Below are the code and all the weights of a small trained network. Each question names an input and a class and asks about switching units off, where a switched-off unit gives its printed mean instead of its output.

import numpy as np


def w(rows, s, z=0):
    codes = np.array(rows[::2]) - 128.0
    scale = np.full(codes.shape[1], s)
    scale[-1] = z or s
    return codes * scale


def f(y):
    return y / 2 * (1 + np.tanh(0.7978845608 * (y + 0.044715 * y**3)))


def log_softmax(a):
    a = a - a.max(-1, keepdims=True)
    return a - np.log(np.exp(a).sum(-1, keepdims=True))


def net(x, mask):
    res = np.array(x, float).reshape(1, 2) / 4 @ E
    y = f(res @ A[0][:, :-1].T + A[0][:, -1])
    res = res + np.where(mask, y, B[0][:, -1]) @ B[0][:, :-1]
    return log_softmax(res[-1] @ U[:, :-1].T + U[:, -1])


A, B = {}, {}
E = w([
[77,158,170,11,97,200,83,177,142,117,17],'x0',
[200,108,119,140,23,144,54,181,45,65,189],'x1',
],0.012)
A[0] = w([
[101,120,149,179,180,98,172,88,151,162,186,37],'N0',
[79,121,185,122,143,203,130,169,222,135,73,7],'N1',
[161,60,103,168,122,17,186,27,195,179,105,28],'N2',
[100,192,123,88,215,106,181,102,192,251,125,76],'N3',
[114,156,155,142,238,134,158,84,207,202,80,64],'N4',
[91,169,140,22,128,149,128,97,222,152,43,37],'N5',
[168,129,118,172,255,97,143,150,142,184,168,15],'N6',
[35,106,114,156,196,154,184,104,152,200,95,104],'N7',
],0.0097,0.0021)
B[0] = w([
[17,170,200,107,95,152,161,44,42,152,24,190],'N0',
[1,81,138,192,167,88,152,108,53,87,144,214],'N1',
[19,85,115,142,167,117,165,159,104,146,62,206],'N2',
[229,176,48,123,62,194,58,228,222,158,206,242],'N3',
[186,192,114,167,74,159,48,169,182,113,168,241],'N4',
[97,61,198,174,158,108,203,45,36,139,43,255],'N5',
[29,123,170,112,125,98,160,97,72,145,169,188],'N6',
[169,165,129,96,105,198,114,210,113,170,182,223],'N7',
],0.0088,0.016)
U = w([
[221,163,95,126,95,136,22,201,159,140,141,254],'0',
[12,131,129,139,170,98,202,53,95,147,9,2],'1',
],0.012,0.0029)

Each question gives the input, the list of numbers given to net, and the class t.
The units are the neurons (one row each of A and B). Each row of codes is followed by its name. A weight is (code - 128) times the scale printed after its matrix; where a second scale follows, it is the last column's (A, B and U).
mask holds one flag per neuron, in row order. A switched-off neuron (its flag False) gives its mean, the last column of its row in B, instead of its output. The means were averaged over made-up inputs and are rounded, as every weight is.
A unit's drop is (log p(t) with every unit on - log p(t) with that unit switched off) / (log p(t) with every unit on - log p(t) with every unit switched off).
The circuit of an input: a set's keep is (log p(t) with only the set's units on - log p(t) with every unit switched off) / (log p(t) with every unit on - log p(t) with every unit switched off). Starting from all 8 units, units are removed one at a time, each time the one whose removal leaves the highest keep (on an exact tie, the one counted first), for as long as the keep stays at least 0.8.
circuit, biggest first: the units of the circuit, biggest drop first
k most important neurons: the k neurons with the biggest drops, biggest first
drop when u is switched off: that unit's drop, to one decimal
input [0,-5], class 0: circuit, biggest first	[N3]
input [-4,-4], class 0: 2 most important neurons	[N3 N5]
input [-7,6], class 1: 3 most important neurons	[N3 N4 N7]
input [-5,4], class 1: 2 most important neurons	[N3 N4]
input [6,5], class 1: 3 most important neurons	[N3 N4 N7]
input [4,3], class 1: 2 most important neurons	[N3 N4]
input [-4,-6], class 0: 2 most important neurons	[N3 N4]
input [0,0], class 0: 2 most important neurons	[N5 N1]
input [0,-7], class 0: drop when N4 is switched off	0.2
input [-6,2], class 1: drop when N5 is switched off	0.0
input [2,-8], class 0: drop when N4 is switched off	0.3
